Table B holds the same points as the rows below and some others, measured another way and shuffled. Each row below is followed by which row of B it is.
B:
0: [-84,-19,-42,-224,-80,190,-219,120,-100,-346,278,-218,111,-37,-8,147,383,-91,13,-136,277,27,90,151,58,207,80,-24,-57,-114,-140,122]
1: [120,249,176,-211,86,-279,-30,373,-143,-69,-162,-299,31,78,-99,-51,86,-158,295,130,-91,-7,-340,35,55,117,162,-237,431,-60,-53,-240]
2: [-61,-12,176,-213,288,7,-516,122,-7,327,-186,-243,-112,63,-172,-27,147,60,152,63,91,-66,-161,-10,-9,78,-70,-195,161,362,77,-61]
3: [-181,28,-7,62,-246,-100,289,-382,141,-444,-185,578,-102,23,293,69,200,80,-26,163,123,99,-67,-273,314,-124,-118,754,28,-561,223,-118]
4: [24,36,-134,-219,-197,212,-2,83,-14,-415,35,-205,100,-2,-44,222,418,-194,134,-142,45,47,118,180,-191,108,231,-68,0,-83,-24,56]
5: [80,-249,-260,95,77,512,-245,-318,2,115,307,-176,377,-83,-81,309,-259,55,-312,-193,490,137,195,27,-162,170,-243,2,-572,180,184,343]
6: [74,102,-220,-99,-126,96,416,-250,119,-448,-113,192,-15,146,59,198,-40,19,-71,170,-58,91,8,-210,-114,-17,86,289,55,-340,26,8]
7: [22,-15,2,274,124,167,-235,-10,-266,173,453,-135,464,-187,141,-42,-373,93,-130,-16,715,77,-264,38,733,224,-396,230,-441,-273,125,-17]
8: [23,-355,-129,410,-88,176,19,-372,209,181,-8,-117,283,-22,-119,293,-374,-115,-316,-202,214,318,115,-61,-367,-47,-210,-7,-351,234,208,282]
9: [580,450,-385,-232,-190,58,718,226,-361,-776,334,-311,624,28,16,286,-352,-302,38,58,82,115,-157,79,-134,336,303,-135,42,-679,-100,-35]
10: [-284,-211,197,-89,101,-5,-507,-113,151,168,-153,-1,-198,45,-89,61,334,63,-20,-42,148,41,35,-78,-79,-8,-138,51,74,310,86,93]
11: [-321,-148,147,-203,26,-122,-210,43,213,-170,-81,-121,-363,226,-155,79,360,-23,-88,25,-114,93,96,-131,-272,-1,123,-133,370,204,-349,180]
12: [-170,24,139,-44,-141,-196,65,143,115,-229,-205,-76,-190,121,-30,4,321,-144,167,56,-140,87,-115,-5,17,-62,168,7,346,-93,-147,-111]
13: [-257,76,374,-34,-3,-487,-135,292,-46,-122,-52,-72,-168,89,18,-159,244,-96,129,131,43,65,-319,-78,346,29,19,40,487,-189,-227,-164]
14: [-3,-46,-249,-286,-196,263,145,-16,112,-555,88,-227,-8,134,-134,327,334,-180,-64,-128,-90,104,286,81,-521,103,310,-165,54,-18,-237,249]
15: [-162,59,284,-201,144,-313,-290,264,-58,-20,-37,-183,-150,117,-94,-79,200,-34,79,103,52,14,-223,-80,109,110,17,-131,426,38,-194,-64]
16: [574,154,-447,-343,177,578,1,-259,-69,62,-227,-164,404,-23,-166,391,-244,21,121,8,80,-69,67,33,-555,181,22,-123,-342,204,576,19]
17: [82,31,-318,-111,-142,271,388,-382,191,-428,-161,215,-9,129,33,274,-1,44,-84,115,-59,87,135,-195,-269,-42,85,307,-78,-244,119,72]
18: [93,259,215,-76,93,-61,-314,476,-248,226,-159,-373,134,-119,-5,-213,244,-134,564,41,144,-119,-468,283,574,99,47,-135,147,-47,182,-455]
19: [-269,-79,148,-204,-160,-149,-139,71,111,-356,-78,-44,-215,97,-48,109,553,-139,46,-69,-41,96,70,-10,-167,15,155,7,317,-12,-173,78]
20: [254,-108,143,448,140,-327,-14,-140,-63,476,-98,-155,506,-55,-116,108,-792,-146,-192,-9,261,310,-349,-170,-118,44,-358,-103,-77,135,384,4]
21: [-103,0,234,-203,221,-312,-255,134,-24,10,1,-164,-108,167,-150,9,-20,9,-106,128,58,72,-160,-200,-111,136,-44,-173,394,121,-201,79]
22: [237,204,-121,-115,24,-50,333,-58,36,-164,-282,-16,65,146,-62,125,-205,-51,102,215,-166,54,-175,-163,-192,10,104,22,207,-145,120,-136]
23: [-170,-111,295,289,151,-344,-212,-72,20,319,-51,44,56,10,19,-88,-297,61,-127,114,290,169,-321,-228,349,-15,-347,167,96,-11,95,-52]
24: [10,193,183,-83,-35,-428,203,232,-12,-218,-229,-102,-68,148,-43,-36,46,-167,174,177,-181,94,-303,-105,14,8,156,-55,523,-204,-126,-197]
25: [-27,-179,8,167,5,-58,-69,-205,-41,-68,287,-11,314,-14,-2,198,-310,-31,-374,-85,414,250,-7,-160,-35,152,-266,117,-155,-107,29,267]
26: [-212,-237,-35,181,-97,36,4,-213,82,-236,349,12,112,43,34,166,-109,-2,-402,-82,352,248,107,-144,47,80,-179,195,-152,-165,-193,311]
27: [157,-80,-25,-434,589,188,-594,-84,-9,427,-23,-351,16,182,-379,208,-294,202,-215,105,140,-48,42,-216,-600,267,-160,-464,54,680,43,295]
28: [-85,67,212,-289,191,-191,-303,224,7,45,-181,-227,-193,155,-164,-21,225,-21,154,115,-79,-27,-166,-59,-84,84,86,-231,418,198,-131,-64]
29: [-111,-44,151,-366,156,-191,-267,97,80,-108,-103,-200,-216,218,-241,130,218,-40,-59,58,-115,54,21,-155,-467,119,112,-288,435,281,-216,169]
30: [-87,-339,-150,202,-8,104,65,-415,176,-129,305,-7,188,109,-100,337,-416,15,-610,-97,291,331,227,-268,-409,82,-231,60,-236,57,-124,502]
31: [-77,-19,-142,-145,-11,14,300,-441,323,-288,-346,357,-292,273,-10,196,-22,151,-168,263,-207,82,90,-408,-349,-129,25,336,193,-99,38,82]
32: [-122,-178,259,219,260,-293,-301,-177,62,416,-67,40,48,61,-76,-3,-401,112,-250,109,280,172,-240,-312,75,21,-393,84,70,187,138,78]
33: [79,157,56,48,-79,-256,304,-4,99,-92,-436,57,-53,111,-8,16,-41,-116,223,196,-214,95,-279,-130,-21,-118,99,112,320,-168,161,-265]
34: [-13,-162,-156,27,4,54,102,-170,-81,-405,632,-129,342,86,-34,306,-383,-23,-594,-82,445,285,150,-192,-176,289,-158,6,-165,-229,-326,487]
35: [-62,19,194,-254,313,-31,-503,172,-33,284,-120,-272,-111,89,-187,-36,136,66,133,88,95,-75,-170,-28,3,129,-55,-239,212,333,3,-46]
36: [399,271,-175,-82,-71,19,336,-29,-140,-225,-181,-19,372,-32,36,169,-199,-149,197,89,37,59,-229,-6,-53,92,63,104,-2,-310,361,-208]
37: [-143,-123,96,1,165,-264,-25,-79,47,-118,254,-78,-16,216,-110,112,-345,47,-448,118,175,228,-47,-335,-156,141,-146,-59,229,-20,-351,304]
38: [439,334,-116,20,-83,29,256,68,-233,-79,-219,-61,473,-149,95,74,-165,-173,383,77,124,9,-372,119,251,83,16,150,-91,-373,507,-393]
39: [-192,-111,-63,-103,-104,306,-276,41,-70,-301,389,-174,105,-66,44,123,375,-28,-63,-175,412,39,136,164,235,184,-17,86,-229,-139,-162,176]
40: [-156,31,-51,-290,194,222,-225,-479,110,-71,-197,543,-244,68,171,63,173,421,-55,292,265,-138,5,-368,274,7,-278,666,-95,-172,319,-33]
41: [81,20,-251,-10,-324,226,371,-330,173,-430,-297,241,64,9,92,273,216,-120,102,-14,-73,103,101,-26,-197,-107,118,371,-112,-276,318,-61]
42: [403,271,-96,-152,197,-22,189,-19,-48,107,-380,-106,174,108,-115,100,-365,-18,200,248,-130,-10,-298,-136,-200,52,39,-92,170,8,319,-227]
43: [-247,-44,-122,-11,-260,130,238,-478,188,-548,-74,588,-153,32,291,145,312,151,-117,123,186,72,115,-261,263,-88,-104,794,-119,-536,153,14]
44: [339,212,-106,-37,-13,202,26,-104,-69,131,-455,37,271,-127,45,84,24,-68,432,66,53,-63,-252,99,105,-18,-26,191,-157,-76,683,-381]
45: [199,113,-271,-204,-172,527,-57,131,-126,-264,58,-331,282,-138,-9,189,385,-184,325,-190,176,-57,64,375,34,149,207,-73,-297,-93,178,-85]
46: [-2,-28,78,-456,326,17,-470,78,25,100,-71,-294,-131,194,-299,150,121,58,-45,55,-3,-32,36,-112,-483,192,36,-373,275,456,-105,186]
47: [-224,-175,103,3,122,111,-401,-51,88,178,14,-116,-110,41,-71,21,144,80,-59,-20,227,43,-11,-33,110,27,-148,14,-35,210,-22,87]
48: [-101,-76,-76,12,-148,152,-36,11,-112,-383,442,-143,245,-50,70,155,108,-94,-178,-149,421,144,67,76,190,204,-44,109,-190,-292,-174,199]
49: [-315,-162,16,-1,-179,209,-219,19,44,-281,239,-94,-49,-38,69,68,462,-47,-28,-158,297,78,110,133,270,56,3,165,-126,-140,-177,115]
50: [124,160,-68,-188,177,-84,200,-243,119,-77,-334,211,-116,210,-34,98,-250,158,-29,351,-123,11,-162,-380,-154,-14,-36,195,240,-96,141,-81]
51: [56,-116,66,530,-93,-298,261,-80,-52,28,224,-105,441,-30,28,90,-641,-183,-303,-32,329,371,-269,-132,166,48,-258,79,-90,-266,16,83]
52: [329,349,34,18,79,-166,209,138,-156,103,-338,-80,230,-3,27,-64,-273,-79,377,243,-13,-16,-499,-32,293,22,3,68,166,-248,347,-442]
53: [-162,-87,319,138,211,-384,-302,-4,-25,264,-4,-22,14,49,-34,-71,-226,60,-143,115,258,140,-295,-233,224,59,-303,62,202,50,16,2]
54: [4,49,191,21,324,-114,-392,135,-213,326,165,-205,186,-27,-34,-100,-281,107,-21,117,420,8,-349,-78,436,195,-301,-26,10,14,43,-71]
55: [279,228,-115,-72,-142,-164,468,-102,-37,-376,-227,114,221,62,39,182,-170,-156,83,143,-81,123,-180,-162,-185,31,91,169,176,-379,227,-139]
56: [-408,-276,26,143,-273,69,-56,-145,153,-385,249,53,-79,16,93,127,359,-72,-229,-161,269,211,181,-14,127,-2,-52,268,-89,-197,-240,238]
57: [-40,-48,-198,-195,-218,419,-86,-14,59,-346,2,-170,52,-31,-31,227,521,-147,149,-194,80,7,208,230,-147,68,201,3,-175,-12,46,69]
58: [254,262,-47,-112,84,-225,327,-166,-97,-217,-149,230,179,91,79,99,-379,50,-31,305,69,58,-295,-328,49,93,-103,296,184,-404,228,-144]
59: [-14,-6,-122,-118,-65,198,-51,114,-118,-352,400,-290,203,10,-25,159,108,-96,-114,-105,289,92,67,102,49,233,64,-83,-94,-171,-247,180]
60: [-24,-77,-192,-338,-98,238,-26,21,15,-532,288,-276,64,118,-149,331,276,-136,-178,-151,82,103,290,49,-472,220,215,-208,25,6,-313,349]
61: [-216,-151,89,-121,161,61,-341,-35,101,48,56,-138,-169,121,-119,56,126,87,-134,23,147,49,41,-105,-63,75,-74,-66,83,205,-164,166]
62: [176,245,50,-29,60,-272,260,-124,-17,-67,-363,234,55,78,76,7,-232,23,147,303,-37,39,-366,-272,133,-24,-83,303,246,-309,313,-287]
63: [611,264,-316,-357,482,403,-71,-155,-101,368,-312,-216,290,88,-237,214,-560,176,144,264,16,-145,-186,-135,-380,185,-69,-235,-140,306,487,-103]
64: [-202,-111,41,12,-159,40,-147,14,-63,-323,311,-67,135,-54,75,107,256,-91,-110,-146,364,133,39,58,209,132,-61,165,-96,-235,-124,142]
65: [-81,-12,164,155,-60,-316,-10,64,-203,-230,396,-37,314,-45,101,29,-192,-97,-232,-20,453,220,-209,-102,355,196,-213,175,47,-400,-117,90]
66: [-291,-265,202,146,36,-62,-389,-239,128,165,-50,131,-50,-18,18,56,117,65,-170,-63,311,135,-13,-141,106,-23,-297,245,-75,128,155,123]
67: [313,218,-348,-46,-176,298,419,-182,-110,-434,21,92,374,-67,147,220,-113,-67,85,54,189,53,-66,7,119,100,39,323,-263,-512,291,-114]
68: [-262,-5,-147,-107,-83,72,302,-500,215,-570,37,587,-286,198,225,127,67,289,-313,292,133,71,102,-467,193,-44,-122,724,37,-531,-108,131]
69: [-149,-130,232,11,257,-237,-328,-74,66,266,-67,-58,-77,123,-128,14,-185,82,-183,106,157,111,-158,-256,-50,52,-228,-43,198,234,-16,102]
70: [-64,-78,162,-131,217,-235,-263,-15,7,52,41,-118,-3,144,-161,106,-143,19,-229,76,133,130,-80,-235,-244,143,-132,-138,248,171,-103,185]
71: [132,-161,141,594,-174,-90,-124,-13,-62,428,-162,-217,546,-273,8,52,-237,-324,169,-277,340,272,-305,239,207,-63,-253,15,-321,70,559,-181]

[-47,211,363,-377,246,190,-63,-24,30,-243,-743,142,118,508,17,-371,-404,-145,-97,17,-225,-460,408,102,79,222]
63
[-158,-146,-5,70,-188,348,138,-38,-1,-19,-164,45,169,-39,85,68,-323,-255,-199,20,-116,-9,-150,144,-3,-104]
66
[5,-29,-47,154,188,-87,32,28,-28,55,5,76,-4,26,112,170,-34,107,-228,59,-7,-140,127,22,106,77]
6
[96,214,265,-245,100,-8,108,-53,71,165,241,79,-154,-154,-47,4,-192,-292,-429,-132,305,-78,-43,244,57,238]
34
[-70,40,-43,8,-193,195,121,-88,15,-74,-115,37,85,-15,10,-40,-210,-144,15,-106,-116,21,-236,135,34,-72]
47
[-18,280,156,-153,-131,-151,15,-178,163,-126,-83,94,-187,43,-29,33,-103,-124,25,-275,10,151,-165,71,153,17]
60
[71,-64,-324,164,203,-156,-67,134,-106,202,113,-177,-191,-15,114,28,42,335,57,-45,-197,-95,255,-60,20,33]
52
[38,-27,-277,163,-165,-68,84,19,-47,197,274,-63,-44,-248,71,23,100,115,126,-210,-156,212,-385,147,-14,-162]
49
[-50,-367,-274,157,-323,100,-114,100,-95,74,55,-390,-56,-46,-32,193,-215,11,-13,-80,-21,62,164,-268,222,-134]
71
[-15,-56,-86,135,198,-157,-63,47,-1,80,-5,-51,-175,51,120,223,-60,147,-199,19,-37,-89,317,-94,116,72]
55
[-2,-123,33,118,151,-89,-26,73,-58,56,-98,68,116,107,126,128,-23,98,-252,60,-46,-150,116,12,156,45]
17
[170,40,-99,7,-31,-13,105,16,-100,135,362,-72,-7,-180,-85,5,-46,-15,-154,-104,229,-112,-150,93,145,133]
25
[-22,27,80,-81,-104,108,70,-40,23,31,-21,22,23,-38,3,-6,-197,-191,-158,-114,7,7,-130,141,69,11]
69
[139,158,-75,-47,-51,-258,12,1,9,193,292,-45,-167,-173,5,-43,131,98,74,-306,-7,171,-268,138,81,-6]
21
[172,-52,-295,182,290,-190,-15,169,-176,242,218,-90,-43,-45,95,-29,139,390,-15,1,-104,-210,151,26,56,102]
67
[150,-91,-157,103,-32,-81,36,49,-90,203,535,-235,-191,-251,-101,262,-93,-8,-317,-57,406,-81,98,-96,229,170]
51
[81,172,-246,68,-92,-203,56,-48,26,130,274,-51,-229,-199,27,1,112,158,213,-292,-130,218,-299,112,10,-74]
15
[-194,50,-238,30,-41,129,-2,-33,97,54,-248,-119,-308,1,183,-50,-238,16,222,-166,-509,183,106,72,-205,-182]
18
[85,-6,-218,338,327,83,280,41,-161,146,267,250,223,-165,158,109,52,159,-307,215,24,-308,-172,281,-42,128]
68
[-242,25,-63,97,-43,106,88,-112,188,97,-46,19,-332,-162,212,267,-270,-201,-158,-92,-218,273,1,136,-171,-137]
13
[-27,188,-107,-21,-77,-14,81,-88,75,26,5,25,-165,-82,56,-55,-82,-21,135,-226,-195,144,-212,172,-46,-64]
0
[-138,84,118,-2,-250,-39,37,-167,173,-108,-138,99,-89,-2,52,183,-139,-198,-41,-208,-66,266,-237,64,123,-133]
11
[-229,-199,-101,340,224,376,235,-3,-39,23,-214,237,216,-7,290,229,-294,-102,-421,324,-220,-218,69,222,-160,-32]
43
[-51,102,152,-72,-143,-249,-93,-102,154,-64,-130,29,-168,85,33,148,-34,-52,-17,-257,-52,222,-64,-30,208,-59]
14
[-216,128,74,-91,11,-11,-54,-109,232,-18,-300,-2,-393,70,158,129,-289,-152,-51,-170,-277,207,215,35,-78,-72]
1
[139,220,103,-230,-145,-283,-81,-14,36,65,-17,2,-32,36,-37,-254,143,72,232,-408,-140,169,-325,151,155,-44]
46
[77,180,-38,-89,-6,-163,31,-25,48,168,203,-38,-224,-148,22,-48,7,4,13,-268,-38,123,-154,161,9,22]
59
[-32,34,-39,-21,108,88,114,11,53,316,276,-49,-285,-282,110,118,-210,-198,-337,-76,35,64,36,229,-150,72]
65
[-167,-201,-270,429,206,282,218,9,-83,30,-46,143,130,-63,246,286,-216,37,-319,307,-167,-209,86,114,-101,-26]
3
[8,67,-152,68,-126,-229,-63,-34,44,26,13,-75,-166,-11,48,55,73,161,206,-266,-193,205,-130,-30,124,-121]
4
[56,188,43,-80,-185,-271,-38,-87,101,-13,36,11,-136,-19,-22,8,79,27,148,-344,-48,239,-288,51,182,-62]
29
